Here is a tiny trained network, its code and every weight. The questions are about switching its units off for an input and a target symbol, where a switched-off unit gives its printed mean instead of its output.

import numpy as np


def w(rows, s, z=0):
    codes = np.array(rows[::2]) - 128.0
    scale = np.full(codes.shape[1], s)
    scale[-1] = z or s
    return codes * scale


def norm(h):
    return h / np.sqrt((h * h).mean(-1, keepdims=True) + 1e-5)


def f(y):
    return np.maximum(y, 0)


def softmax(a):
    e = np.exp(a - a.max(-1, keepdims=True))
    return e / e.sum(-1, keepdims=True)


def log_softmax(a):
    a = a - a.max(-1, keepdims=True)
    return a - np.log(np.exp(a).sum(-1, keepdims=True))


def net(x, mask):
    ids = ['βγδεζθλμξσφψω'.index(c) for c in x.split()]
    T = len(ids)
    res = E[ids] + P[:T]
    u = 0
    for l in range(2):
        r = norm(res)
        for j in range(2):
            rows = slice(4 * j, 4 * j + 4)
            q, k, v = (r @ M[l][rows].T for M in (Q, K, V))
            z = softmax(np.where(np.tri(T) > 0, q @ k.T / 4**0.5, -1e9)) @ v
            o = O[l][rows]
            res = res + np.where(mask[u + j], z, o[:, -1]) @ o[:, :-1]
        u += 2
        y = f(norm(res) @ A[l][:, :-1].T + A[l][:, -1])
        res = res + np.where(mask[u : u + 8], y, B[l][:, -1]) @ B[l][:, :-1]
        u += 8
    return log_softmax(norm(res)[-1] @ U[:, :-1].T + U[:, -1])


Q, K, V, O, A, B = {}, {}, {}, {}, {}, {}
E = w([
[159,99,108],'β',
[157,93,106],'γ',
[157,94,108],'δ',
[156,95,108],'ε',
[156,93,108],'ζ',
[160,93,107],'θ',
[155,96,108],'λ',
[158,94,109],'μ',
[191,91,158],'ξ',
[248,202,210],'σ',
[47,115,24],'φ',
[167,199,206],'ψ',
[44,124,13],'ω',
],0.016)
P = w([
[197,157,46],'0',
[142,66,167],'1',
[208,173,117],'2',
[76,75,159],'3',
[141,186,136],'4',
[116,2,199],'5',
],0.02)
Q[0] = w([
[125,158,115],'0.h0',
[197,96,95],'0.h0',
[74,94,166],'0.h0',
[126,152,169],'0.h0',
[114,122,148],'0.h1',
[171,176,111],'0.h1',
[197,141,2],'0.h1',
[57,48,127],'0.h1',
],0.027)
K[0] = w([
[160,97,113],'0.h0',
[84,157,104],'0.h0',
[115,166,176],'0.h0',
[111,103,128],'0.h0',
[105,124,137],'0.h1',
[197,175,139],'0.h1',
[254,140,62],'0.h1',
[42,62,92],'0.h1',
],0.032)
V[0] = w([
[38,234,220],'0.h0',
[51,145,83],'0.h0',
[68,180,203],'0.h0',
[89,138,29],'0.h0',
[70,114,7],'0.h1',
[109,249,153],'0.h1',
[239,162,1],'0.h1',
[98,245,186],'0.h1',
],0.01)
O[0] = w([
[40,207,119,2],'0.h0',
[11,145,97,69],'0.h0',
[60,172,156,39],'0.h0',
[70,131,44,128],'0.h0',
[91,141,10,87],'0.h1',
[245,146,46,64],'0.h1',
[120,203,46,182],'0.h1',
[250,133,71,60],'0.h1',
],0.013,0.0099)
A[0] = w([
[64,61,58,47],'0.n0',
[27,76,102,143],'0.n1',
[103,189,237,151],'0.n2',
[170,139,8,168],'0.n3',
[148,156,42,185],'0.n4',
[10,52,3,45],'0.n5',
[94,172,170,98],'0.n6',
[214,142,13,253],'0.n7',
],0.021,0.0022)
B[0] = w([
[98,117,154,150],'0.n0',
[101,145,188,164],'0.n1',
[159,155,109,174],'0.n2',
[169,116,24,218],'0.n3',
[173,127,52,186],'0.n4',
[150,134,253,159],'0.n5',
[126,147,137,138],'0.n6',
[101,162,46,254],'0.n7',
],0.059,0.018)
Q[1] = w([
[83,109,142],'1.h0',
[139,175,106],'1.h0',
[132,203,104],'1.h0',
[161,203,98],'1.h0',
[5,54,84],'1.h1',
[110,110,58],'1.h1',
[231,193,190],'1.h1',
[126,124,105],'1.h1',
],0.024)
K[1] = w([
[76,158,123],'1.h0',
[132,143,146],'1.h0',
[135,181,157],'1.h0',
[170,153,156],'1.h0',
[75,9,155],'1.h1',
[174,75,116],'1.h1',
[152,251,111],'1.h1',
[145,110,124],'1.h1',
],0.028)
V[1] = w([
[104,125,92],'1.h0',
[142,252,225],'1.h0',
[45,189,54],'1.h0',
[127,142,135],'1.h0',
[87,165,135],'1.h1',
[123,114,144],'1.h1',
[142,41,179],'1.h1',
[47,207,140],'1.h1',
],0.017)
O[1] = w([
[152,110,100,141],'1.h0',
[46,228,134,31],'1.h0',
[182,111,26,112],'1.h0',
[117,141,131,119],'1.h0',
[128,101,133,61],'1.h1',
[93,116,136,85],'1.h1',
[2,106,155,28],'1.h1',
[144,79,132,1],'1.h1',
],0.021,0.0043)
A[1] = w([
[38,255,136,52],'1.n0',
[107,115,96,118],'1.n1',
[139,173,62,4],'1.n2',
[139,210,187,90],'1.n3',
[134,180,110,77],'1.n4',
[118,53,155,148],'1.n5',
[83,55,121,96],'1.n6',
[86,68,102,79],'1.n7',
],0.027,0.0033)
B[1] = w([
[2,138,161,178],'1.n0',
[153,166,141,171],'1.n1',
[122,81,45,253],'1.n2',
[174,207,75,186],'1.n3',
[128,78,157,184],'1.n4',
[96,65,110,191],'1.n5',
[64,130,115,153],'1.n6',
[76,144,110,149],'1.n7',
],0.046,0.012)
U = w([
[163,118,28,152],'β',
[66,142,67,76],'γ',
[76,131,112,88],'δ',
[94,79,143,90],'ε',
[108,84,142,73],'ζ',
[106,78,140,97],'θ',
[106,89,143,98],'λ',
[79,65,145,134],'μ',
[218,6,154,86],'ξ',
[224,205,148,73],'σ',
[143,128,200,221],'φ',
[66,228,164,110],'ψ',
[135,138,206,254],'ω',
],0.018,0.0046)

Each question gives the input, a string of symbols that net reads in full, and the target symbol t.
The units are the heads (4 rows each of Q, K, V and O) and the neurons (one row each of A and B). Each row of codes is followed by its name. A weight is (code - 128) times the scale printed after its matrix; where a second scale follows, it is the last column's (O, A, B and U).
mask holds one flag per unit, layer by layer, with each layer's heads first. A switched-off unit (its flag False) gives its mean, the last column of its rows in O or B, instead of its output. The means were averaged over made-up inputs and are rounded, as every weight is.
A unit's drop is (log p(t) with every unit on - log p(t) with that unit switched off) / (log p(t) with every unit on - log p(t) with every unit switched off).
The circuit of an input: a set's keep is (log p(t) with only the set's units on - log p(t) with every unit switched off) / (log p(t) with every unit on - log p(t) with every unit switched off). Starting from the 12 units with the biggest drops (on a tie, the unit counted first), units are removed one at a time, each time the one whose removal leaves the highest keep (on an exact tie, the one counted first), for as long as the keep stays at least 0.8.
units of the circuit, in order: the units of the circuit, biggest drop first
k most important neurons: the k neurons with the biggest drops, biggest first
which heads matter: for each layer, one digit per head in row order, 1 if its drop is at least 0.15 and else 0, layers parted by /
input β ξ ξ ξ σ μ, target σ: which heads matter -> 11 / 00
input ε σ ψ δ, target ψ: which heads matter -> 10 / 00
input ξ ψ μ ξ, target ψ: units of the circuit, in order -> (0.h0, 0.n3, 0.n7, 1.h0)
input ψ ξ σ ψ, target ψ: units of the circuit, in order -> (0.n3, 0.n7, 1.h0)
input ξ λ ε σ ξ, target γ: which heads matter -> 01 / 10
input ω ψ ξ γ, target ψ: units of the circuit, in order -> (0.h0, 0.n7, 1.h0, 0.n3)
input β ζ σ ζ, target σ: 3 most important neurons -> (0.n2, 0.n7, 0.n3)
input ψ ξ μ δ μ ζ, target μ: 2 most important neurons -> (0.n4, 0.n5)
input ξ ε ξ ξ λ σ, target σ: 2 most important neurons -> (0.n2, 0.n7)
input σ ε ψ μ ξ ξ, target ξ: 4 most important neurons -> (0.n7, 0.n5, 0.n2, 0.n3)
input δ β φ ξ ε φ, target φ: which heads matter -> 00 / 00
input ζ ψ ψ ζ, target ψ: which heads matter -> 10 / 00
input σ ξ θ ω ω ξ, target φ: which heads matter -> 10 / 00
input σ ζ ξ ω γ σ, target ω: which heads matter -> 11 / 00
input β μ μ γ, target μ: which heads matter -> 01 / 00
input ξ β β ξ ζ θ, target ξ: which heads matter -> 00 / 10
input ξ ε δ λ μ ψ, target ψ: 4 most important neurons -> (0.n2, 0.n7, 0.n6, 0.n5)
input ε ε ψ ε, target ψ: which heads matter -> 10 / 00
input ξ ξ β μ μ ω, target ω: which heads matter -> 00 / 00
input ξ δ β ξ μ γ, target ξ: most important neuron -> (0.n7)
input ε ε ξ γ ω ξ, target ω: which heads matter -> 10 / 00
input ψ ψ λ ξ ε ζ, target ξ: which heads matter -> 01 / 10
input ξ μ σ ε, target σ: 4 most important neurons -> (0.n2, 0.n7, 0.n3, 0.n4)
input ε ψ σ ξ, target ψ: 4 most important neurons -> (0.n2, 0.n3, 0.n7, 0.n5)
input ε ζ μ δ θ ξ, target ξ: 2 most important neurons -> (0.n7, 0.n2)
input β σ ξ ψ ξ, target γ: most important neuron -> (0.n7)
